Below are the code and all the weights of a small trained network. Each question names an input and a class and asks about switching units off, where a switched-off unit gives its printed mean instead of its output.

import numpy as np


def w(rows, s, z=0):
    codes = np.array(rows[::2]) - 128.0
    scale = np.full(codes.shape[1], s)
    scale[-1] = z or s
    return codes * scale


def f(y):
    return y / 2 * (1 + np.tanh(0.7978845608 * (y + 0.044715 * y**3)))


def log_softmax(a):
    a = a - a.max(-1, keepdims=True)
    return a - np.log(np.exp(a).sum(-1, keepdims=True))


def net(x, mask):
    res = np.array(x, float).reshape(1, 6) / 4 @ E
    y = f(res @ A[0][:, :-1].T + A[0][:, -1])
    res = res + np.where(mask, y, B[0][:, -1]) @ B[0][:, :-1]
    return log_softmax(res[-1] @ U[:, :-1].T + U[:, -1])


A, B = {}, {}
E = w([
[150,109,112,185,107,155,107,113,150,144,90],'x0',
[152,53,80,30,115,172,164,240,152,117,45],'x1',
[158,98,127,143,149,114,129,123,95,129,135],'x2',
[120,196,97,60,106,174,94,60,2,37,109],'x3',
[100,175,131,78,135,136,165,123,137,123,157],'x4',
[173,170,13,114,59,53,94,133,124,154,139],'x5',
],0.013)
A[0] = w([
[171,115,58,81,95,105,123,173,133,139,96,100],'N0',
[143,85,98,133,163,146,176,180,182,118,124,137],'N1',
[138,160,124,101,98,178,95,74,61,17,82,250],'N2',
[83,125,245,195,189,176,137,96,138,115,135,254],'N3',
[147,119,32,47,20,111,145,139,87,107,92,131],'N4',
[156,184,85,181,77,47,97,104,137,126,208,218],'N5',
[135,90,187,104,126,176,186,167,101,86,1,182],'N6',
[117,90,168,154,147,80,175,111,235,132,185,233],'N7',
],0.0091,0.0049)
B[0] = w([
[196,125,108,170,94,149,109,180,81,192,146,191],'N0',
[195,74,128,13,85,96,37,143,137,141,127,195],'N1',
[131,138,89,159,248,221,132,113,57,12,129,251],'N2',
[120,40,151,232,132,195,143,197,108,10,153,234],'N3',
[209,205,206,189,36,81,188,149,2,141,162,224],'N4',
[112,112,171,155,115,82,70,11,133,197,7,209],'N5',
[158,13,95,89,183,99,227,156,69,118,89,241],'N6',
[187,128,230,143,92,108,215,120,180,121,146,214],'N7',
],0.0084,0.019)
U = w([
[159,128,204,221,74,162,158,168,74,98,164,250],'0',
[36,104,138,184,213,209,59,119,89,65,189,74],'1',
[80,94,177,132,78,42,130,67,158,222,86,197],'2',
[153,221,138,124,178,144,1,39,79,128,97,27],'3',
[108,13,159,30,121,144,148,169,154,112,82,154],'4',
[78,74,53,54,163,172,168,164,68,64,62,8],'5',
[219,149,122,87,69,97,40,196,158,206,159,76],'6',
],0.0075,0.0023)

Each question gives the input, the list of numbers given to net, and the class t.
The units are the neurons (one row each of A and B). Each row of codes is followed by its name. A weight is (code - 128) times the scale printed after its matrix; where a second scale follows, it is the last column's (A, B and U).
mask holds one flag per neuron, in row order. A switched-off neuron (its flag False) gives its mean, the last column of its row in B, instead of its output. The means were averaged over made-up inputs and are rounded, as every weight is.
A unit's drop is (log p(t) with every unit on - log p(t) with that unit switched off) / (log p(t) with every unit on - log p(t) with every unit switched off).
The circuit of an input: a set's keep is (log p(t) with only the set's units on - log p(t) with every unit switched off) / (log p(t) with every unit on - log p(t) with every unit switched off). Starting from all 8 units, units are removed one at a time, each time the one whose removal leaves the highest keep (on an exact tie, the one counted first), for as long as the keep stays at least 0.8.
units of the circuit, in order: the units of the circuit, biggest drop first
unit that matters most: the unit with the biggest drop
k most important neurons: the k neurons with the biggest drops, biggest first
drop of u: that unit's drop, to one decimal
input [-3,-8,7,5,1,1], class 3: units of the circuit, in order -> N5
input [-8,8,-6,0,-5,4], class 6: 3 most important neurons -> N3, N2, N1
input [-1,3,-1,-1,-7,2], class 6: units of the circuit, in order -> N3, N2
input [4,-1,6,0,-4,6], class 2: units of the circuit, in order -> N2, N5
input [1,-2,-5,1,7,1], class 3: units of the circuit, in order -> N3, N6
input [7,5,8,1,-1,-6], class 5: 2 most important neurons -> N7, N6
input [-6,7,-2,8,-5,1], class 0: 3 most important neurons -> N4, N0, N1
input [-4,1,2,-1,-2,-8], class 4: 3 most important neurons -> N4, N6, N2
input [-4,0,-6,5,-6,7], class 3: 3 most important neurons -> N3, N5, N7
input [3,2,-5,-2,7,0], class 4: 2 most important neurons -> N4, N5
input [-4,2,-4,-8,-4,-4], class 4: 2 most important neurons -> N4, N1
input [3,6,4,0,8,7], class 6: 2 most important neurons -> N3, N2
input [0,1,-5,-1,6,-5], class 4: 3 most important neurons -> N4, N2, N0
input [-1,3,2,1,0,-4], class 5: unit that matters most -> N7
input [7,-1,-2,5,6,8], class 3: 2 most important neurons -> N5, N3
input [-4,3,-8,-2,-4,-1], class 4: 2 most important neurons -> N2, N4
input [-5,6,8,-1,5,3], class 6: 2 most important neurons -> N3, N2
input [4,-4,-1,-1,7,2], class 2: drop of N2 -> 0.2
input [-4,7,-3,5,4,8], class 0: drop of N4 -> 0.8
input [-7,7,3,6,4,2], class 0: drop of N4 -> 2.4
input [-8,0,-6,5,-5,-6], class 1: units of the circuit, in order -> N2
input [5,4,7,0,-3,-1], class 4: drop of N7 -> -0.1
